Below is a small trained network, with its code and all its weights. Each question gives an input and a target symbol and asks what happens when units are switched off, that is, made to give their printed mean instead of their output.

import numpy as np


def w(rows, s, z=0):
    codes = np.array(rows[::2]) - 128.0
    scale = np.full(codes.shape[1], s)
    scale[-1] = z or s
    return codes * scale


def norm(h):
    return h / np.sqrt((h * h).mean(-1, keepdims=True) + 1e-5)


def f(y):
    return y / 2 * (1 + np.tanh(0.7978845608 * (y + 0.044715 * y**3)))


def softmax(a):
    e = np.exp(a - a.max(-1, keepdims=True))
    return e / e.sum(-1, keepdims=True)


def log_softmax(a):
    a = a - a.max(-1, keepdims=True)
    return a - np.log(np.exp(a).sum(-1, keepdims=True))


def net(x, mask):
    ids = ['ΦΨαβγεζμσ'.index(c) for c in x.split()]
    T = len(ids)
    res = E[ids] + P[:T]
    q, k, v = (norm(res) @ M[0].T for M in (Q, K, V))
    z = softmax(np.where(np.tri(T) > 0, q @ k.T / 3**0.5, -1e9)) @ v
    res = res + np.where(mask[0], z, O[0][:, -1]) @ O[0][:, :-1]
    y = f(norm(res) @ A[0][:, :-1].T + A[0][:, -1])
    res = res + np.where(mask[1:13], y, B[0][:, -1]) @ B[0][:, :-1]
    return log_softmax(norm(res)[-1] @ U[:, :-1].T + U[:, -1])


Q, K, V, O, A, B = {}, {}, {}, {}, {}, {}
E = w([
[166,115,135,149,151,126,107,106,120,88,155],'Φ',
[144,82,125,158,121,131,108,139,149,82,165],'Ψ',
[129,56,154,98,147,114,106,157,155,95,154],'α',
[72,125,171,107,97,133,121,144,174,96,199],'β',
[116,157,175,78,143,91,114,140,102,117,163],'γ',
[110,123,170,58,65,99,110,154,159,96,96],'ε',
[101,129,86,132,170,111,255,104,105,123,97],'ζ',
[149,130,133,140,66,83,118,132,106,178,130],'μ',
[174,145,101,92,114,141,126,125,110,132,114],'σ',
],0.0081)
P = w([
[105,178,140,160,167,140,2,152,151,130,127],'0',
[111,133,124,137,128,104,96,147,176,125,161],'1',
[121,121,152,111,116,86,127,131,172,123,138],'2',
[129,86,173,133,105,110,148,125,106,108,151],'3',
[99,78,136,117,97,126,137,132,74,109,136],'4',
[82,65,124,114,88,169,123,120,11,104,90],'5',
],0.0045)
Q[0] = w([
[145,59,153,73,45,187,71,134,2,69,167],'h0',
[101,140,100,158,147,193,134,131,96,142,90],'h0',
[83,119,118,142,176,145,166,142,141,107,119],'h0',
],0.0084)
K[0] = w([
[113,107,135,109,114,130,255,120,96,139,112],'h0',
[130,76,185,159,124,106,94,114,121,62,164],'h0',
[110,138,180,123,111,110,77,141,148,131,151],'h0',
],0.0077)
V[0] = w([
[4,165,211,141,179,89,150,147,163,134,198],'h0',
[127,70,132,26,155,255,134,138,224,79,138],'h0',
[137,43,64,221,120,118,185,101,204,127,179],'h0',
],0.004)
O[0] = w([
[77,27,86,87,99,152,102,60,70,95,114,5],'h0',
[144,68,79,66,151,253,235,178,140,139,153,124],'h0',
[71,154,180,93,153,211,30,161,99,183,49,12],'h0',
],0.0057,0.0027)
A[0] = w([
[119,109,207,106,121,105,151,180,184,53,158,179],'n0',
[169,69,96,92,119,177,161,111,133,164,109,34],'n1',
[99,149,217,137,119,215,2,176,136,196,59,6],'n2',
[158,148,135,80,144,179,155,198,131,199,108,179],'n3',
[207,111,77,111,135,189,164,125,116,79,128,117],'n4',
[58,108,96,144,222,226,137,199,171,142,133,182],'n5',
[100,105,135,109,114,67,63,94,94,90,63,107],'n6',
[180,170,150,160,182,144,62,104,88,117,154,123],'n7',
[208,179,151,160,119,96,188,195,208,160,177,112],'n8',
[166,178,160,85,119,125,124,190,138,146,145,68],'n9',
[182,191,206,171,121,93,125,189,170,123,189,67],'n10',
[37,134,180,138,87,112,21,117,140,121,91,131],'n11',
],0.0055,0.002)
B[0] = w([
[163,165,94,177,119,116,110,140,114,160,71,195],'n0',
[101,155,92,95,98,120,129,102,145,172,148,124],'n1',
[55,89,142,90,146,107,142,194,53,3,82,162],'n2',
[178,93,124,143,182,106,92,87,80,131,175,145],'n3',
[113,161,155,117,97,104,118,162,167,170,101,154],'n4',
[167,202,202,134,157,102,144,101,142,145,109,138],'n5',
[175,142,137,160,135,135,125,88,123,208,172,168],'n6',
[69,113,76,103,134,123,127,162,196,144,88,147],'n7',
[175,115,133,104,142,201,201,160,25,122,142,254],'n8',
[171,111,123,154,126,130,132,112,148,120,184,154],'n9',
[123,120,75,72,156,223,142,157,92,147,208,220],'n10',
[151,180,111,158,87,157,183,114,105,193,109,181],'n11',
],0.0059,0.0085)
U = w([
[60,113,176,62,83,223,123,80,171,164,168,55],'Φ',
[89,196,172,164,176,97,147,190,127,27,63,183],'Ψ',
[141,84,101,105,19,74,155,189,179,66,96,28],'α',
[56,144,23,114,178,146,79,166,170,153,124,168],'β',
[79,132,119,133,157,119,174,116,82,120,88,10],'γ',
[137,128,242,69,205,129,104,129,166,186,90,254],'ε',
[117,54,136,119,140,44,82,80,92,57,199,231],'ζ',
[190,137,95,100,147,188,178,200,73,127,192,151],'μ',
[170,191,127,208,95,100,105,59,137,253,150,69],'σ',
],0.0049,0.00087)

Each question gives the input, a string of symbols that net reads in full, and the target symbol t.
The units are the heads (3 rows each of Q, K, V and O) and the neurons (one row each of A and B). Each row of codes is followed by its name. A weight is (code - 128) times the scale printed after its matrix; where a second scale follows, it is the last column's (O, A, B and U).
mask holds one flag per unit, heads first, then neurons. A switched-off unit (its flag False) gives its mean, the last column of its rows in O or B, instead of its output. The means were averaged over made-up inputs and are rounded, as every weight is.
A unit's drop is (log p(t) with every unit on - log p(t) with that unit switched off) / (log p(t) with every unit on - log p(t) with every unit switched off).
The circuit of an input: a set's keep is (log p(t) with only the set's units on - log p(t) with every unit switched off) / (log p(t) with every unit on - log p(t) with every unit switched off). Starting from the 12 units with the biggest drops (on a tie, the unit counted first), units are removed one at a time, each time the one whose removal leaves the highest keep (on an exact tie, the one counted first), for as long as the keep stays at least 0.8.
units of the circuit, in order: the units of the circuit, biggest drop first
k most important neurons: the k neurons with the biggest drops, biggest first
drop of u: that unit's drop, to one decimal
input Ψ Φ γ Ψ, target ζ: units of the circuit, in order : (h0; n8)
input γ γ Ψ Ψ Φ, target Ψ: units of the circuit, in order : (h0; n10; n2; n8)
input β Φ γ β, target ζ: units of the circuit, in order : (h0; n8)
input σ σ α Φ α γ, target ζ: 3 most important neurons : (n8; n11; n10)
input Ψ μ σ α γ Φ, target ζ: 4 most important neurons : (n8; n11; n10; n0)
input ε σ μ α Φ β, target Φ: 2 most important neurons : (n8; n2)
input Ψ ε Ψ, target α: 2 most important neurons : (n10; n8)
input σ Φ Ψ α, target ε: 4 most important neurons : (n5; n8; n10; n11)
input ζ Φ σ σ Φ ε, target σ: 2 most important neurons : (n6; n11)
input σ σ σ Φ α ε, target α: 4 most important neurons : (n10; n8; n11; n6)
input ε Ψ σ Φ ε α, target α: 3 most important neurons : (n10; n8; n6)
input Ψ σ Ψ μ β, target σ: units of the circuit, in order : (h0; n8; n11)
input Ψ μ Ψ Ψ Ψ, target Ψ: units of the circuit, in order : (n2; h0; n10)
input α μ Ψ, target σ: units of the circuit, in order : (h0; n11)
input Φ α Φ γ γ α, target ζ: units of the circuit, in order : (h0; n8)
input ε ε ε, target α: units of the circuit, in order : (h0; n10; n8)
input μ μ σ Ψ μ Ψ, target σ: most important neuron : (n8)
input Φ γ μ μ Φ α, target σ: 2 most important neurons : (n6; n11)
input ε Φ Φ, target α: 3 most important neurons : (n10; n8; n4)
input β Φ Ψ, target Φ: 2 most important neurons : (n8; n1)
input Φ Φ Ψ Φ, target Ψ: drop of n3 : 0.0
input α Ψ β α, target Φ: drop of n8 : 0.2
input σ μ Φ μ γ β, target σ: drop of n2 : 0.1
